Below is a small trained network, with its code and all its weights. Each question gives an input and a class and asks what happens when units are switched off, that is, made to give their printed mean instead of their output.

import numpy as np


def w(rows, s, z=0):
    codes = np.array(rows[::2]) - 128.0
    scale = np.full(codes.shape[1], s)
    scale[-1] = z or s
    return codes * scale


def norm(h):
    return h / np.sqrt((h * h).mean(-1, keepdims=True) + 1e-5)


def f(y):
    return y / 2 * (1 + np.tanh(0.7978845608 * (y + 0.044715 * y**3)))


def log_softmax(a):
    a = a - a.max(-1, keepdims=True)
    return a - np.log(np.exp(a).sum(-1, keepdims=True))


def net(x, mask):
    res = np.array(x, float).reshape(1, 2) / 4 @ E
    u = 0
    for l in range(3):
        y = f(norm(res) @ A[l][:, :-1].T + A[l][:, -1])
        res = res + np.where(mask[u : u + 7], y, B[l][:, -1]) @ B[l][:, :-1]
        u += 7
    return log_softmax(norm(res)[-1] @ U[:, :-1].T + U[:, -1])


A, B = {}, {}
E = w([
[6,224,88,110,108,5,154,30],'x0',
[94,103,188,119,214,8,205,3],'x1',
],0.0062)
A[0] = w([
[180,86,134,162,102,212,166,175,7],'0.n0',
[124,135,145,222,73,108,140,113,72],'0.n1',
[2,82,77,88,97,221,125,150,58],'0.n2',
[117,142,20,144,46,181,175,132,20],'0.n3',
[144,99,139,108,133,180,185,33,105],'0.n4',
[107,227,116,86,32,62,108,12,172],'0.n5',
[124,102,41,155,62,149,59,166,59],'0.n6',
],0.0072,0.0013)
B[0] = w([
[91,139,144,104,179,60,76,219,207],'0.n0',
[163,186,123,66,92,112,225,143,127],'0.n1',
[230,87,166,72,57,152,84,86,156],'0.n2',
[209,173,58,70,38,98,176,49,167],'0.n3',
[193,166,181,113,50,142,163,67,158],'0.n4',
[114,191,253,59,185,118,126,157,254],'0.n5',
[116,101,109,113,205,74,102,7,189],'0.n6',
],0.0059,0.0081)
A[1] = w([
[47,183,92,145,78,61,105,137,89],'1.n0',
[113,138,2,160,93,140,64,160,82],'1.n1',
[179,63,92,127,148,153,79,233,107],'1.n2',
[216,140,121,173,91,197,148,134,167],'1.n3',
[162,49,163,239,233,117,125,86,150],'1.n4',
[104,127,217,155,129,101,178,105,171],'1.n5',
[61,154,156,161,235,191,231,193,1],'1.n6',
],0.0078,0.00058)
B[1] = w([
[165,149,187,149,105,212,97,135,157],'1.n0',
[153,119,75,101,77,118,122,19,164],'1.n1',
[100,255,210,52,181,103,164,85,255],'1.n2',
[27,157,22,163,154,105,226,73,145],'1.n3',
[222,127,84,170,36,192,157,170,210],'1.n4',
[18,55,43,176,156,185,137,162,237],'1.n5',
[167,182,82,57,200,106,8,27,181],'1.n6',
],0.0066,0.0065)
A[2] = w([
[155,1,32,176,51,134,161,104,147],'2.n0',
[178,145,185,134,138,120,165,184,107],'2.n1',
[78,168,81,87,92,135,102,177,132],'2.n2',
[58,142,242,94,122,147,132,151,4],'2.n3',
[77,83,115,101,174,88,118,117,75],'2.n4',
[97,171,157,121,89,106,83,111,203],'2.n5',
[109,143,167,103,126,133,113,179,111],'2.n6',
],0.011,0.0027)
B[2] = w([
[44,109,82,230,15,175,157,138,219],'2.n0',
[78,62,127,206,129,78,40,174,175],'2.n1',
[142,61,85,85,52,208,119,142,162],'2.n2',
[89,89,99,210,31,64,146,186,255],'2.n3',
[105,251,67,2,148,95,117,152,177],'2.n4',
[235,91,111,150,185,239,119,75,236],'2.n5',
[150,73,97,166,159,118,218,71,181],'2.n6',
],0.0083,0.0074)
U = w([
[233,130,131,24,126,174,110,87,185],'0',
[32,220,149,69,153,45,170,129,8],'1',
[116,44,99,215,7,181,176,126,206],'2',
[182,72,203,185,185,64,80,216,27],'3',
],0.012,0.0016)

Each question gives the input, the list of numbers given to net, and the class t.
The units are the neurons (one row each of A and B). Each row of codes is followed by its name. A weight is (code - 128) times the scale printed after its matrix; where a second scale follows, it is the last column's (A, B and U).
mask holds one flag per neuron, layer by layer. A switched-off neuron (its flag False) gives its mean, the last column of its row in B, instead of its output. The means were averaged over made-up inputs and are rounded, as every weight is.
A unit's drop is (log p(t) with every unit on - log p(t) with that unit switched off) / (log p(t) with every unit on - log p(t) with every unit switched off).
unit that matters most: the unit with the biggest drop
top k neurons: the k neurons with the biggest drops, biggest first
k most important neurons of layer l: the k neurons of layer l with the biggest drops, biggest first
drop of u: that unit's drop, to one decimal
input [2,-4], class 0: unit that matters most : 1.n5
input [-8,-8], class 0: 4 most important neurons of layer 1 : 1.n1; 1.n2; 1.n3; 1.n5
input [-7,-8], class 0: 2 most important neurons of layer 1 : 1.n2; 1.n1
input [-5,-5], class 0: top 2 neurons : 0.n5; 1.n1
input [-7,-5], class 3: 3 most important neurons of layer 2 : 2.n1; 2.n0; 2.n4
input [0,-4], class 0: top 4 neurons : 1.n5; 0.n0; 1.n4; 2.n3
input [5,-1], class 2: top 4 neurons : 2.n3; 1.n2; 0.n6; 2.n5
input [-3,-2], class 3: top 2 neurons : 0.n0; 1.n6
input [0,-5], class 0: top 3 neurons : 0.n0; 1.n5; 1.n4
input [-1,6], class 2: top 3 neurons : 0.n5; 1.n2; 1.n4
input [8,-5], class 2: 2 most important neurons of layer 0 : 0.n5; 0.n4
input [1,1], class 1: top 3 neurons : 1.n6; 0.n5; 2.n3
input [-8,-6], class 3: 2 most important neurons of layer 1 : 1.n6; 1.n5
input [6,-5], class 0: unit that matters most : 0.n3
input [-8,-5], class 3: 2 most important neurons of layer 2 : 2.n0; 2.n1
input [-8,2], class 3: drop of 0.n2 : 0.0
input [-7,7], class 2: drop of 0.n5 : 0.1
input [-5,-8], class 0: drop of 1.n2 : 0.6
